Here is a tiny trained network, its code and every weight. The questions are about switching its units off for an input and a class, where a switched-off unit gives its printed mean instead of its output.

import numpy as np


def w(rows, s, z=0):
    codes = np.array(rows[::2]) - 128.0
    scale = np.full(codes.shape[1], s)
    scale[-1] = z or s
    return codes * scale


def f(y):
    return np.maximum(y, 0)


def log_softmax(a):
    a = a - a.max(-1, keepdims=True)
    return a - np.log(np.exp(a).sum(-1, keepdims=True))


def net(x, mask):
    res = np.array(x, float).reshape(1, 6) / 4 @ E
    y = f(res @ A[0][:, :-1].T + A[0][:, -1])
    res = res + np.where(mask, y, B[0][:, -1]) @ B[0][:, :-1]
    return log_softmax(res[-1] @ U[:, :-1].T + U[:, -1])


A, B = {}, {}
E = w([
[154,122,148,136,132],'x0',
[120,67,161,6,255],'x1',
[146,130,135,135,138],'x2',
[121,126,129,125,123],'x3',
[65,128,85,102,108],'x4',
[167,203,168,14,63],'x5',
],0.01)
A[0] = w([
[164,248,148,131,38,251],'n1',
[130,239,168,132,40,120],'n2',
[96,150,41,104,202,224],'n3',
[148,154,201,105,117,225],'n4',
[126,38,101,160,179,183],'n5',
[129,129,133,237,92,252],'n6',
[158,159,163,29,203,230],'n7',
[63,74,171,167,166,190],'n8',
[27,197,28,203,71,254],'n9',
],0.011,0.0051)
B[0] = w([
[196,129,21,67,121,241],'n1',
[217,178,119,81,135,208],'n2',
[126,70,128,121,254,198],'n3',
[128,58,21,94,149,188],'n4',
[173,105,190,220,233,204],'n5',
[143,40,35,207,85,228],'n6',
[67,26,82,54,187,250],'n7',
[236,132,122,230,235,192],'n8',
[228,56,104,139,101,248],'n9',
],0.009,0.014)
U = w([
[135,80,46,213,49,211],'0',
[134,217,182,180,27,2],'1',
[229,183,85,85,70,247],'2',
[89,250,199,184,56,2],'3',
[76,212,109,155,45,2],'4',
[128,112,152,145,184,151],'5',
[93,196,203,180,31,2],'6',
[79,98,86,57,120,223],'7',
],0.012,0.0054)

Each question gives the input, the list of numbers given to net, and the class t.
The units are the neurons (one row each of A and B). Each row of codes is followed by its name. A weight is (code - 128) times the scale printed after its matrix; where a second scale follows, it is the last column's (A, B and U).
mask holds one flag per neuron, in row order. A switched-off neuron (its flag False) gives its mean, the last column of its row in B, instead of its output. The means were averaged over made-up inputs and are rounded, as every weight is.
A unit's drop is (log p(t) with every unit on - log p(t) with that unit switched off) / (log p(t) with every unit on - log p(t) with every unit switched off).
The circuit of an input: a set's keep is (log p(t) with only the set's units on - log p(t) with every unit switched off) / (log p(t) with every unit on - log p(t) with every unit switched off). Starting from all 9 units, units are removed one at a time, each time the one whose removal leaves the highest keep (on an exact tie, the one counted first), for as long as the keep stays at least 0.8.
units of the circuit, in order: the units of the circuit, biggest drop first
unit that matters most: the unit with the biggest drop
top k neurons: the k neurons with the biggest drops, biggest first
drop when u is switched off: that unit's drop, to one decimal
input [-8,-7,1,3,4,1], class 2: unit that matters most	n2
input [1,-5,2,-2,6,1], class 2: units of the circuit, in order	n2, n1
input [-6,6,2,6,3,0], class 5: units of the circuit, in order	n1, n3
input [-2,1,6,5,7,-3], class 5: units of the circuit, in order	n6, n1
input [-3,2,-4,-1,-1,0], class 5: top 2 neurons	n1, n6
input [7,-3,-3,7,-3,1], class 2: units of the circuit, in order	n2, n7
input [-1,-7,3,-6,-2,1], class 2: top 3 neurons	n2, n1, n7
input [5,1,-3,-2,-5,7], class 7: top 3 neurons	n7, n9, n4
input [-6,-8,0,-4,-6,3], class 2: top 2 neurons	n2, n1
input [7,-3,4,-6,-1,1], class 2: drop when n6 is switched off	-0.1
input [3,1,-6,-6,-2,2], class 7: drop when n8 is switched off	0.1
input [7,6,8,2,-5,2], class 7: drop when n9 is switched off	0.0
